(in the rows, 128 means zero)
Each row of numbers belongs to one of the things below and depends on some of the facts about them. Some rows are named. Which thing is each other row?

There are 3 kinds of fact about the things: Ψ, Π, ρ.
trupu	Ψ	509; buge	Ψ	118; silar	Ψ	185; gridrom	Ψ	118; grolar	Ψ	506; fetrak	Ψ	506; nogas	Ψ	118
lakil	Ψ	506; klesufli	Ψ	975; zolunan	Ψ	509; trufle	Ψ	509; brurusal	Ψ	509; kleme	Ψ	118; geger	Ψ	975
mestu	Ψ	506; mabrim	Ψ	975; stori	Ψ	506; grozon	Ψ	185; grekor	Ψ	509; skifek	Ψ	975; skibas	Ψ	506
drutrom	Ψ	975; zeni	Ψ	509; grikliro	Ψ	185; saklin	Ψ	506; plazal	Ψ	506; mudrame	Ψ	118; dela	Ψ	506
stagron	Ψ	506; fimo	Ψ	506; dralo	Ψ	118; flaski	Ψ	975; vuluplar	Ψ	185; suzaflo	Ψ	506; bruflin	Ψ	118
lozava	Ψ	185; trepuva	Ψ	509; skobuki	Ψ	509; mokle	Ψ	509; lostun	Ψ	975; drigrur	Ψ	118; nubur	Ψ	509
plovesta	Ψ	975; skaza	Ψ	509; pustal	Ψ	975; skekler	Ψ	185; koplor	Ψ	506; trigak	Ψ	506; gote	Ψ	509
nizo	Ψ	506; rokla	Ψ	506; stugrek	Ψ	509; trogor	Ψ	509; tutrar	Ψ	185; bripleful	Ψ	506; gorul	Ψ	118
vumonen	Ψ	975; niru	Ψ	506; soskipom	Ψ	509; latador	Ψ	185; fiflas	Ψ	185; berir	Ψ	506; gigok	Ψ	975
rogum	Ψ	509; taga	Ψ	506; toma	Ψ	185; vusko	Ψ	118; dregrotros	Ψ	506; breti	Ψ	506; grutrotan	Ψ	509
puzor	Ψ	975; keza	Ψ	118; fluflusku	Ψ	185; zogre	Ψ	506; gristaskel	Ψ	118; plomom	Ψ	185; stafle	Ψ	118
flaliden	Ψ	509; buga	Ψ	509; domak	Ψ	975; ploskal	Ψ	506; trilek	Ψ	118; stibaril	Ψ	506; pobrus	Ψ	975
dofik	Ψ	509; rogre	Ψ	506; truflos	Ψ	506; granam	Ψ	506; brozi	Ψ	509; fliklan	Ψ	118; bregur	Ψ	118
vefoskil	Ψ	118; fosti	Ψ	975; flekem	Ψ	506; klotra	Ψ	506; leflitril	Ψ	975; lopaklor	Ψ	509; nidugan	Ψ	118
ziso	Ψ	118; flugram	Ψ	506; grenek	Ψ	506; gibrer	Ψ	118; puveklon	Ψ	509; bomedem	Ψ	506; grene	Ψ	185
stuzil	Ψ	118; gradroklak	Ψ	975; nikler	Ψ	506; trosun	Ψ	185; leza	Ψ	506; gistus	Ψ	185; pluvo	Ψ	185
zaklon	Ψ	185; skugron	Ψ	509; bosu	Ψ	185; gumur	Ψ	506; kligror	Ψ	185; fogo	Ψ	509; trustem	Ψ	506
rirol	Ψ	506; floskes	Ψ	509; stodruzi	Ψ	509; nurodol	Ψ	185; virubro	Ψ	118; dribri	Ψ	185; gara	Ψ	509
gidon	Ψ	506; deskis	Ψ	509; skeken	Ψ	506; kletrun	Ψ	506; plogra	Ψ	509; zeril	Ψ	118; laflibrak	Ψ	975
vistek	Ψ	185; sudri	Ψ	506; skisti	Ψ	506; netremen	Ψ	185; trupu	Π	breti; trupu	Π	brozi; trupu	Π	nikler
silar	Π	grutrotan; grolar	Π	zeril; fetrak	Π	stibaril; nogas	Π	latador; lakil	Π	dofik; klesufli	Π	dribri; zolunan	Π	gibrer
zolunan	Π	grekor; trufle	Π	vefoskil; brurusal	Π	gorul; kleme	Π	stafle; kleme	Π	vuluplar; geger	Π	zolunan; mestu	Π	trilek
mestu	Π	stugrek; mabrim	Π	taga; stori	Π	dralo; stori	Π	silar; grozon	Π	stibaril; grozon	Π	puzor; grekor	Π	stibaril
grekor	Π	nikler; skifek	Π	skugron; skibas	Π	zaklon; drutrom	Π	grekor; zeni	Π	breti; grikliro	Π	kletrun; grikliro	Π	gorul
grikliro	Π	sudri; saklin	Π	dribri; saklin	Π	soskipom; plazal	Π	dralo; plazal	Π	skisti; plazal	Π	trogor; mudrame	Π	klesufli
dela	Π	gridrom; dela	Π	skisti; dela	Π	trogor; stagron	Π	plogra; dralo	Π	nikler; vuluplar	Π	gridrom; suzaflo	Π	vuluplar
suzaflo	Π	grutrotan; bruflin	Π	trustem; bruflin	Π	nikler; lozava	Π	flugram; lozava	Π	nikler; trepuva	Π	gara; trepuva	Π	puzor
skobuki	Π	brurusal; mokle	Π	gigok; mokle	Π	keza; lostun	Π	trupu; lostun	Π	buge; plovesta	Π	breti; plovesta	Π	stibaril
plovesta	Π	lozava; plovesta	Π	saklin; plovesta	Π	flugram; pustal	Π	zeril; skekler	Π	nurodol; koplor	Π	bruflin; gote	Π	kletrun
nizo	Π	nurodol; nizo	Π	flugram; trogor	Π	stafle; trogor	Π	virubro; trogor	Π	vuluplar; tutrar	Π	trogor; bripleful	Π	nikler
bripleful	Π	stori; gorul	Π	klesufli; gorul	Π	buge; vumonen	Π	brozi; soskipom	Π	zaklon; soskipom	Π	nikler; latador	Π	skugron
latador	Π	stibaril; latador	Π	kligror; fiflas	Π	trilek; fiflas	Π	klesufli; berir	Π	gara; rogum	Π	zaklon; taga	Π	zaklon
taga	Π	nikler; toma	Π	vumonen; vusko	Π	soskipom; vusko	Π	stodruzi; vusko	Π	ploskal; dregrotros	Π	stibaril; dregrotros	Π	fimo
breti	Π	vuluplar; grutrotan	Π	trustem; grutrotan	Π	trupu; puzor	Π	dralo; puzor	Π	flugram; fluflusku	Π	breti; fluflusku	Π	fliklan
gristaskel	Π	bruflin; plomom	Π	rokla; stafle	Π	dralo; flaliden	Π	skekler; buga	Π	kleme; buga	Π	grutrotan; domak	Π	zogre
domak	Π	saklin; domak	Π	nurodol; trilek	Π	suzaflo; trilek	Π	dralo; trilek	Π	trustem; stibaril	Π	dralo; stibaril	Π	zaklon
pobrus	Π	breti; pobrus	Π	gibrer; dofik	Π	dralo; dofik	Π	brozi; rogre	Π	skaza; rogre	Π	grenek; rogre	Π	nidugan
truflos	Π	gorul; truflos	Π	virubro; truflos	Π	nikler; granam	Π	soskipom; granam	Π	vuluplar; bregur	Π	bomedem; bregur	Π	soskipom
bregur	Π	koplor; fosti	Π	brozi; flekem	Π	trilek; flekem	Π	dribri; klotra	Π	gradroklak; klotra	Π	zolunan; klotra	Π	taga
leflitril	Π	lostun; lopaklor	Π	trigak; lopaklor	Π	trufle; nidugan	Π	keza; nidugan	Π	granam; ziso	Π	stafle; ziso	Π	grenek
flugram	Π	dralo; flugram	Π	nikler; grenek	Π	vuluplar; grenek	Π	grozon; puveklon	Π	berir; puveklon	Π	kligror; puveklon	Π	trustem
bomedem	Π	skekler; grene	Π	plogra; stuzil	Π	dofik; gradroklak	Π	dralo; trosun	Π	nikler; trosun	Π	trogor; leza	Π	skifek
leza	Π	skobuki; gistus	Π	skekler; gistus	Π	buge; pluvo	Π	klesufli; zaklon	Π	dralo; zaklon	Π	gridrom; bosu	Π	taga
gumur	Π	stibaril; gumur	Π	flugram; gumur	Π	dofik; kligror	Π	gridrom; fogo	Π	trilek; fogo	Π	saklin; trustem	Π	dralo
trustem	Π	gridrom; rirol	Π	floskes; stodruzi	Π	berir; nurodol	Π	dribri; nurodol	Π	stibaril; nurodol	Π	nikler; dribri	Π	dralo
dribri	Π	nikler; gara	Π	geger; gara	Π	floskes; gara	Π	nurodol; gidon	Π	stibaril; gidon	Π	plovesta; deskis	Π	dribri
deskis	Π	latador; skeken	Π	gibrer; kletrun	Π	vuluplar; kletrun	Π	buge; zeril	Π	breti; laflibrak	Π	skekler; laflibrak	Π	dribri
sudri	Π	dralo; sudri	Π	gridrom; sudri	Π	skisti; skisti	Π	stibaril; skisti	Π	pluvo; netremen	Π	gridrom; netremen	Π	dofik
silar	ρ	vistek; silar	ρ	stori; grolar	ρ	plomom; grolar	ρ	pustal; fetrak	ρ	trigak; nogas	ρ	stagron; zolunan	ρ	nubur
trufle	ρ	pustal; brurusal	ρ	mabrim; geger	ρ	skibas; geger	ρ	ploskal; mabrim	ρ	rogum; stori	ρ	rirol; stori	ρ	ploskal
stori	ρ	grenek; grozon	ρ	rirol; grozon	ρ	pobrus; grekor	ρ	zeni; skifek	ρ	skibas; skifek	ρ	fliklan; skibas	ρ	dribri
drutrom	ρ	kletrun; zeni	ρ	skibas; zeni	ρ	gristaskel; saklin	ρ	vefoskil; saklin	ρ	nizo; flaski	ρ	stugrek; vuluplar	ρ	pustal
lostun	ρ	niru; koplor	ρ	drigrur; trigak	ρ	grenek; rokla	ρ	gristaskel; stugrek	ρ	grikliro; bripleful	ρ	trilek; gorul	ρ	skisti
niru	ρ	dribri; rogum	ρ	rirol; rogum	ρ	grenek; toma	ρ	leflitril; dregrotros	ρ	saklin; puzor	ρ	fliklan; keza	ρ	ploskal
gristaskel	ρ	rogum; gristaskel	ρ	ploskal; plomom	ρ	grenek; stafle	ρ	lozava; flaliden	ρ	gigok; ploskal	ρ	rirol; trilek	ρ	grene
dofik	ρ	mudrame; dofik	ρ	grikliro; dofik	ρ	zeril; brozi	ρ	grenek; fliklan	ρ	ploskal; fliklan	ρ	grenek; fliklan	ρ	ziso
leflitril	ρ	fliklan; leflitril	ρ	brurusal; ziso	ρ	stori; puveklon	ρ	rirol; bomedem	ρ	rirol; grene	ρ	ploskal; gradroklak	ρ	skaza
gistus	ρ	drigrur; skugron	ρ	gigok; bosu	ρ	suzaflo; kligror	ρ	flaski; floskes	ρ	keza; dribri	ρ	grenek; skeken	ρ	skifek
kletrun	ρ	gristaskel; kletrun	ρ	mudrame; sudri	ρ	vusko

Named rows:
skisti: [120 146 131 164 113 135  98 137 192 147 143 196 129 177 103 149 127 133
 125 132 149 114 180 131 150 155 134 186 146]
buga: [143 103 104 118 156  84 141 137 126 134 104 116 157 106 136 133 112 136
 180 184 141 126 105 125 110  81 143 115  90]
skibas: [124  94 120 122 127 145  97 133 154 144 171 155 121 144  86 135 128 161
 112 116 170 144 182 144 128 168 108 159 138]
flaski: [157 156 138 129 177 134  92 123 132 128 131  89 117 120 163 162 186 127
  80 122  96 179  94  80 143 127 157 106 176]
nikler: [119 104  90 148 104 157 113 123 120 113 149 111 107 167  98 158 173 114
 116 136 197 124 142  81 151 247  80 132 148]
taga: [111  81  82 112  98 150 115 113 139 133 186 119 122 161  69 122 160 166
 123 119 197 141 197 139 134 209 103 141 143]
mabrim: [140 135 126 114 155 133  99 104 143 143 159  80 139 123 140 128 182 161
  93 116  95 177 119 134 136 104 181 110 156]
truflos: [104  94 106 151 107 159 110 118 157 123 160 131 124 159  89 148 147 127
 124 125 168 128 137 129 135 205 104 144 124]
virubro: [108 160 168 119 170  99 135 133  82  86 106 125  73  94 157 112 126  99
 110 128 116  98 154 101  86 168 116 100 185]
fluflusku: [136 172 132 144  42 153 165 156  91 140 122 107 117 141 145 121 103 124
 150  69  98 138 125 164 158 120 141  96  81]
rogre: [123  95 141 157 123 161  95 138 159 129 153 151 118 143 103 152 113 129
 119 127 151 129 128 141 132 173 110 168 116]
nizo: [125  98 132 160 104 170  92 120 144 133 148 141 128 150 108 139 124 122
 112 138 151  99 119 141 152 169 101 190 123]
zolunan: [139 102  85 117 144  70 135 132 107 156 110 117 158 109 144 131 103 149
 174 185 152 132 138 134 119  91 155 118  99]
deskis: [121 131  74 102 157  78 143 124 150 144 100 127 181 115 137 139 122 112
 171 197 135 125 102 117 110  85 127 121  99]
pobrus: [141 126 148 169 149 132  99 109 140 132 145  89 125 138 149 136 166 148
 107 109  83 165  94 128 145 112 212 102 138]
berir: [128  83 139 146 118 162  83 128 138 145 160 143 125 130 112 141  98 144
 107 130 150 124 131 160 137 161 108 191 119]
zogre: [134 114 136 158 132 159  90 153 130 131 132 149  99 135 125 176 122 114
 103 130 168 137 137  95 135 203  87 161 142]
stuzil: [101 123 175 123 151  98 137 105  88 107 113 140  98  97 145  77 102 129
 109 112  98  90 162 153  93 121 148 117 168]
lakil: [123  80 143 162 118 155  93 131 143 145 141 160 120 143 110 148 100 144
 105 111 152 131 139 148 141 163 119 168 119]
vumonen: [140 102 141 154 149 132  97  98 120 148 133  92 133 125 163 139 150 156
  77  99  89 174  94 132 151 105 198 101 147]
puzor: [155 118 143 150 148 146 129  82 146 112 104 123 157 149 135 115 187 136
  69 100  87 132  62  90 181  68 175 121 171]

Rows to name:
No name comes twice in this set of rows, the named rows included.
[148  49  98 134 151  78 164 114  89 138  59 154 176 117 140 120  92 159
 136 144 150 120  94 107 148  50 152 105 107] -> dofik
[ 91 101 128 109 127 113 192  63  86  55  99 126 119 141 102  46 176 120
 101 103 130  58 128 100 127 142 119  85 188] -> dralo
[120 106  80 110 160  69 141 131 137 151 105 126 166 110 140 142 103 131
 170 180 144 146 117 127 101  89 143 101  96] -> brurusal
[ 95 110 122 148 129 161 102 118 188 139 148 164 143 148 102 157 110 105
 103 127 141 131 107 140 122 173  89 161 111] -> flekem
[144 146 138 130 164 134  95 110 154 141 147  98 137 128 150 138 175 143
  89 122  86 168 107 121 143  97 180 117 160] -> skifek
[122 228  78  93  14 159 171 117 112 143 134  97 158 163 138 100 160  94
 147 114  98  92 138 150 176 118  99 149 119] -> nurodol
[132 176 107  90  50 149 162 143  88 150 140 102 131 130 135 111 111 137
 137  68 112 155 153 171 146 108 114 106  98] -> bosu
[116  64 105 164  86 169 140  90 137  97 124 148 139 185  76 121 164 127
 104 112 178  88 105  98 179 181  97 147 141] -> flugram
[129 105  41  75 134  71 160 116 117 131 138  83 167 129 101 108 175 157
 186 192 184 130 158 111 112 117 127  93 120] -> soskipom
[142 152 136 126 159 143  94  98 154 133 153  85 147 127 151 129 183 131
  91 135  76 153  85 125 147  96 169 142 157] -> domak
[153 100 146 130 166 150 135  81 147 111 104 130 160 138 125 114 182 147
  58  82  89 150  54  90 169  60 167 103 169] -> gradroklak
[145  96  90 101 156  77 139 132 115 145 107 121 164 102 135 125 111 150
 163 181 147 136 126 126 112  68 138 118 103] -> puveklon
[145  55 151 124 144 172 128 128 160 113 134 191 134 137  62 123 123 161
  85  84 164 133 127 116 139 116  88 150 141] -> trustem
[ 83 177 104 113 179 133 109  85 226 146 144 115 172 133 141 159 176  88
  78 119  59 184  60 121 115 103 153  90 144] -> klesufli
[160 119 126 126 160  95 152 156 154 102 112 113 140 117 112 125 136 124
 211 194 134 112  83 100 101  74 140 111  77] -> trogor

The same things again, as new rows of numbers:
Some things and their rows:
gorul: [212 104 187 114 142 128 145 131 151 205 106  70 123 131 158 143 120  99
 138 151 147 118 140 190 133  76 176  98 116 152 130  50]
buge: [215 156 171  95 161 168 156 162 130 179 106 138 135 138 159 150 146  92
 131 127 130 147 150 175 179 160 187 104 119 166 145 124]
zeril: [182  97 157 123 180 148 138 103 117 186 100 107 157 167  74 129 136  96
 157 142  89 163 120 164 140  83 169  78 113 127 153 146]
trosun: [133 121 124 133  89 149 111 110  62 165 153 110 117 164 137 132 125 157
 139 132  59  97 191 125 124 118 105 140 113 163  84 133]
skekler: [ 87 150 111  63 135 124 121 107  65  84 168  91  66 163 171 158 145 185
 155 118  94  68 206 140 163  66 116 123 185 142  78 177]
silar: [130 139 144 109 111 130 115  94  75 147 164  98 119 164 143 160 104 136
 167 121  41 118 194 135 129 102  92 120 120 131 113 119]
pluvo: [162 110 181 123 108 132 117 122 102 156 140  61  95 141 175 172  99 135
 126 120  74  63 197 165  94 108  83 115 110 132 116  65]
sudri: [134 114 120 103  79  81 164 121  90 129  94 145 167  74 196 187 137  72
 125 139 115 158 102 116 116 121  80 145 125 125 106 126]
nizo: [103 108 127 103 130  92 149 124  97  97 110  93 160 100 165 157 139 119
 112 158 131 129 137  91 144 107 124 140 133 128 106 182]
klotra: [119 126 138 109 114  86 161 111  99 133 102  86 178  93 162 158 126 107
 119 168 121 153 147  81 140 113 119 144 120 126 124 147]
bomedem: [ 86 138 116  78 147  74 154 118  99  89 126  90 142 100 189 167 141 124
 131 155 143 120 144  89 173  79 130 144 152 128  96 185]
dregrotros: [124 110 150 108 125 103 170 120  91  98  64  87 164  86 152 168 144 114
  86 155 127 138 143  89 113 119  93 133 130 114 133 165]
nikler: [127 130 125 141  92 145 146 177 100 153 125 131 193 103 182 120 143 122
  85 171 140 143 167  68 158 220 160 179  75 182  88 198]
fimo: [137 153 157 104 144 122 158 160 108 112 103 122 166  89 188 178 134  91
  91 140 129 140 161  90 166 201 119 152  99 129 143 176]
flaliden: [ 74 167 103 111 127 138 142 135 140 118 149 103 118 144 142 143 129 139
 143 135 111 104 107 117 132 109 174 127 203  99 149 112]
trupu: [ 92 126 117 174 107 152 114 133 145 175 164  99 173 170  86 105  98 128
 150 151  75 146 108  96 103 153 179 122 141  98 161 108]
skobuki: [100 156 129 134 111 139 143 132 150 151 139  87 137 140 128 142 112 123
 137 140  99 123 108 115 107 120 159 128 177  90 174  68]
gote: [ 93 153 115 132 123 145 139 132 142 157 136 105 131 141 127 143 122 118
 131 133 101 112  95 122 108 125 156 130 173  94 165  81]
skifek: [132 162 147  74  92 155  98  68 131 158  82  78 154 117 147 156 145 123
 165 141 140 115 154 147 122 121 122 158 119  62 157 148]
mabrim: [129 163 136  83  78 157  99  62 130 182  85  80 163 118 142 141 147 127
 165 153 138 116 156 135 129 117 128 172 110  75 144 140]
puzor: [131 116 127  84  59 157  73  90 133 119 104 129 169 121 155 156 154 108
 183 124 135 125 123 185  83 140 114 136 132  58 122 188]

Which thing is each row?
No name comes twice in this set of rows, the named rows included.
[116 131 135 109 117  80 156 111  99 138 112  83 174  97 162 154 121 109
 130 171 124 152 153  70 151 105 128 149 114 128 115 147] -> koplor
[ 92  85 112 141 191 109 131  88  86 169  88 115 175 114 103 174 125  81
 103 138  92 122  81  88 137 112  95 139  59 117 142 175] -> breti
[215 195 141  74 122 169 182 135 103 210  79 189 127 117 167 161 171  76
 133 122 113 173 124 167 189 146 145 126 134 172 127  95] -> gridrom
[115 105 124 127 103  97 143 129  99 140 115 102 183 105 166 136 130 116
 114 172 128 144 144  78 135 129 132 151 103 144  95 167] -> bripleful
[123 117 150 106 119  84 151 120 103 108 108  90 176  99 165 172 121  94
 131 159 112 160 141  91 129 115 110 131 119 110 131 154] -> lakil
[ 98 120 103 116 156 103 151  98  84 176  93 111 154  95 147 176 136 100
  95 153 122 112 102  86 154  97 106 161  88 140 112 149] -> granam
[102 108 113 114 169 101 150 100  84 152  85 116 153  97 146 185 141  92
  99 140 117 119  94  94 144 100  96 145  96 130 128 161] -> grenek
[143  81 122 139  56 140  85 152  90 146 182 120 101 161 192 130 123 156
 140 122  92  62 178 172  88 123 112 134 122 177  34 123] -> dribri
[ 99 141 121 134 115 145 138 147 149 140 138  86 120 137 146 141 119 133
 122 136 119  91 103 128 102 123 164 129 184 100 152  79] -> deskis
[196 102 143  96 106 124 141 132 133 165 126 144 143 136 162 145 138  81
 187 135 117 169 113 202 129  80 166  87 149 144  98  98] -> trilek
[ 71 178 103 100 125 137 150 128 137 105 151  97 119 147 134 135 134 144
 146 139 108 118 118 113 137  99 176 123 220  90 155 124] -> gara
[129 151 143  85  84 161  94  69 130 160  80  80 161 121 140 147 149 128
 160 145 139 113 153 144 117 121 123 162 114  71 154 156] -> drutrom
[121 139 137  95 123 130 119 107  77 134 156  91 100 159 158 163 124 150
 150 119  63  84 197 139 140  97  98 126 138 137 101 124] -> gistus

